Below are the code and all the weights of a small trained network. Each question names an input and a target symbol and asks about switching units off, where a switched-off unit gives its printed mean instead of its output.

import numpy as np


def w(rows, s, z=0):
    codes = np.array(rows[::2]) - 128.0
    scale = np.full(codes.shape[1], s)
    scale[-1] = z or s
    return codes * scale


def norm(h):
    return h / np.sqrt((h * h).mean(-1, keepdims=True) + 1e-5)


def softmax(a):
    e = np.exp(a - a.max(-1, keepdims=True))
    return e / e.sum(-1, keepdims=True)


def log_softmax(a):
    a = a - a.max(-1, keepdims=True)
    return a - np.log(np.exp(a).sum(-1, keepdims=True))


def net(x, mask):
    ids = ['γδλμπσφω'.index(c) for c in x.split()]
    T = len(ids)
    res = E[ids] + P[:T]
    u = 0
    for l in range(3):
        r = norm(res)
        for j in range(2):
            rows = slice(2 * j, 2 * j + 2)
            q, k, v = (r @ M[l][rows].T for M in (Q, K, V))
            z = softmax(np.where(np.tri(T) > 0, q @ k.T / 2**0.5, -1e9)) @ v
            o = O[l][rows]
            res = res + np.where(mask[u + j], z, o[:, -1]) @ o[:, :-1]
        u += 2
    return log_softmax(norm(res)[-1] @ U[:, :-1].T + U[:, -1])


Q, K, V, O = {}, {}, {}, {}
E = w([
[111,152,128,153,116,92,80,89,192],'γ',
[83,139,145,150,120,92,87,110,139],'δ',
[130,89,86,233,183,166,135,148,107],'λ',
[100,102,130,139,121,117,86,131,177],'μ',
[246,98,76,72,137,92,136,134,108],'π',
[116,253,108,95,83,229,108,215,108],'σ',
[224,156,233,113,28,15,221,205,146],'φ',
[43,60,45,67,29,73,231,124,101],'ω',
],0.00067)
P = w([
[117,214,109,122,245,250,180,30,167],'0',
[126,180,116,123,149,129,156,140,221],'1',
[122,165,127,127,117,95,134,165,180],'2',
[143,144,121,139,91,77,122,170,149],'3',
[156,121,123,152,71,62,107,166,112],'4',
[173,95,132,160,39,53,91,168,90],'5',
[174,81,112,155,9,34,87,173,69],'6',
[174,76,116,143,4,25,88,179,63],'7',
[184,77,114,136,3,29,128,200,92],'8',
],0.00041)
Q[0] = w([
[141,36,179,170,164,98,91,136,112],'L0H1',
[88,95,247,92,192,172,102,115,119],'L0H1',
[121,135,196,9,135,151,174,44,114],'L0H2',
[165,120,79,144,3,61,111,214,145],'L0H2',
],0.0037)
K[0] = w([
[166,79,160,154,103,69,75,124,99],'L0H1',
[78,117,159,188,158,85,102,40,205],'L0H1',
[98,139,115,147,205,154,159,74,207],'L0H2',
[149,46,103,199,99,93,74,208,1],'L0H2',
],0.0043)
V[0] = w([
[113,199,133,120,94,231,130,207,91],'L0H1',
[115,134,61,135,180,187,46,99,106],'L0H1',
[98,30,48,215,117,100,97,107,75],'L0H2',
[198,129,134,249,148,158,127,129,113],'L0H2',
],0.0013)
O[0] = w([
[117,10,214,109,231,102,81,96,100,228],'L0H1',
[167,107,196,123,42,73,173,157,62,109],'L0H1',
[120,214,173,110,245,153,184,114,238,234],'L0H2',
[40,128,91,38,218,131,163,153,119,255],'L0H2',
],0.0012,0.00048)
Q[1] = w([
[80,92,139,203,202,109,153,90,236],'L1H1',
[173,57,71,179,139,43,216,83,126],'L1H1',
[96,88,100,248,190,71,30,92,253],'L1H2',
[113,77,5,208,201,208,141,152,45],'L1H2',
],0.0049)
K[1] = w([
[117,200,123,38,149,158,201,84,192],'L1H1',
[90,254,73,117,188,181,134,200,170],'L1H1',
[38,218,140,50,209,178,158,29,142],'L1H2',
[130,160,184,8,167,58,191,208,191],'L1H2',
],0.0043)
V[1] = w([
[124,193,120,173,102,205,111,215,98],'L1H1',
[127,114,120,255,137,82,86,116,70],'L1H1',
[148,170,227,130,102,110,222,94,73],'L1H2',
[65,206,124,70,155,35,111,158,104],'L1H2',
],0.002)
O[1] = w([
[135,254,58,107,102,174,157,161,197,254],'L1H1',
[119,74,128,137,196,126,212,153,228,136],'L1H1',
[113,219,213,77,167,45,190,163,128,115],'L1H2',
[172,89,221,87,28,145,120,103,141,136],'L1H2',
],0.002,0.00052)
Q[2] = w([
[195,107,35,123,117,62,63,183,149],'L2H1',
[55,179,154,130,132,64,31,79,222],'L2H1',
[45,131,93,101,87,67,110,62,190],'L2H2',
[93,159,149,152,138,86,27,144,254],'L2H2',
],0.0061)
K[2] = w([
[230,128,95,85,188,139,144,68,36],'L2H1',
[75,178,190,171,146,181,175,28,100],'L2H1',
[179,191,189,158,159,96,39,103,90],'L2H2',
[101,253,106,61,180,109,96,84,76],'L2H2',
],0.0061)
V[2] = w([
[112,186,45,57,76,74,132,62,193],'L2H1',
[61,110,121,171,68,97,136,185,16],'L2H1',
[85,110,51,26,91,194,206,105,144],'L2H2',
[249,57,124,193,154,138,182,75,93],'L2H2',
],0.0015)
O[2] = w([
[158,45,167,70,232,106,102,105,74,228],'L2H1',
[105,95,180,130,127,169,214,113,248,118],'L2H1',
[32,129,104,130,86,45,144,67,117,117],'L2H2',
[121,116,148,138,175,59,65,183,189,2],'L2H2',
],0.0019,0.001)
U = w([
[184,86,220,106,170,201,155,77,197,110],'γ',
[160,209,233,93,125,36,201,184,123,54],'δ',
[95,77,166,155,109,88,41,167,213,152],'λ',
[101,160,40,188,238,137,200,184,167,228],'μ',
[28,77,103,109,71,56,183,39,95,141],'π',
[172,104,105,83,202,71,47,115,18,120],'σ',
[144,47,91,160,100,218,56,71,154,4],'φ',
[140,255,81,109,37,216,96,158,90,191],'ω',
],0.0075,0.0015)

Each question gives the input, a string of symbols that net reads in full, and the target symbol t.
The units are the heads (2 rows each of Q, K, V and O). Each row of codes is followed by its name. A weight is (code - 128) times the scale printed after its matrix; where a second scale follows, it is the last column's (O and U).
mask holds one flag per head, layer by layer. A switched-off head (its flag False) gives its mean, the last column of its rows in O, instead of its output. The means were averaged over made-up inputs and are rounded, as every weight is.
A unit's drop is (log p(t) with every unit on - log p(t) with that unit switched off) / (log p(t) with every unit on - log p(t) with every unit switched off).
The circuit of an input: a set's keep is (log p(t) with only the set's units on - log p(t) with every unit switched off) / (log p(t) with every unit on - log p(t) with every unit switched off). Starting from all 6 units, units are removed one at a time, each time the one whose removal leaves the highest keep (on an exact tie, the one counted first), for as long as the keep stays at least 0.8.
circuit, biggest first: the units of the circuit, biggest drop first
unit that matters most: the unit with the biggest drop
which heads matter: for each layer, one digit per head in row order, 1 if its drop is at least 0.15 and else 0, layers parted by /
input γ μ π γ μ, target σ: circuit, biggest first	L2H1
input ω μ λ δ ω μ μ, target γ: circuit, biggest first	L2H1, L1H1, L2H2
input γ λ γ δ, target σ: which heads matter	11 / 00 / 10
input π μ γ λ μ λ, target φ: which heads matter	11 / 01 / 00
input σ π φ δ μ δ, target π: circuit, biggest first	L1H1, L2H2, L0H2
input μ σ φ δ δ λ γ, target μ: circuit, biggest first	L0H2, L1H2, L0H1
input π π λ δ, target λ: circuit, biggest first	L2H2, L1H1, L2H1
input ω λ φ δ γ, target γ: circuit, biggest first	L1H1, L2H1, L2H2
input γ λ φ μ λ, target δ: which heads matter	01 / 01 / 00
input σ φ π σ λ γ, target π: circuit, biggest first	L0H2, L2H2, L1H1, L0H1
input φ μ φ, target φ: which heads matter	11 / 01 / 00
input γ φ μ, target σ: which heads matter	10 / 00 / 10
input δ μ λ ω λ, target π: which heads matter	10 / 01 / 01
input δ σ λ σ γ μ π σ λ, target ω: circuit, biggest first	L1H1
input λ π φ ω δ, target ω: which heads matter	10 / 00 / 10
input δ π φ σ ω ω λ λ, target μ: which heads matter	01 / 00 / 00
input φ λ λ π μ μ, target φ: which heads matter	01 / 01 / 00
input σ δ μ γ, target π: which heads matter	01 / 10 / 01
input λ φ σ γ π σ φ φ σ, target δ: which heads matter	00 / 11 / 00
input γ σ γ, target σ: unit that matters most	L0H1
input δ μ ω λ π φ μ, target δ: which heads matter	10 / 01 / 00
input γ δ λ γ λ λ λ σ λ, target ω: circuit, biggest first	L1H1, L2H1, L0H2, L1H2
input δ σ π λ μ δ μ γ, target δ: circuit, biggest first	L0H1, L1H2
input ω π σ ω λ ω, target μ: which heads matter	01 / 10 / 01
input φ ω λ φ ω φ γ, target φ: circuit, biggest first	L1H2, L0H1, L0H2
input μ σ σ ω π σ σ π μ, target μ: circuit, biggest first	L0H2, L1H2, L0H1
input δ σ φ λ λ μ φ π φ, target σ: circuit, biggest first	L1H2, L2H1, L0H2, L0H1
input μ λ λ σ δ γ, target μ: unit that matters most	L1H2
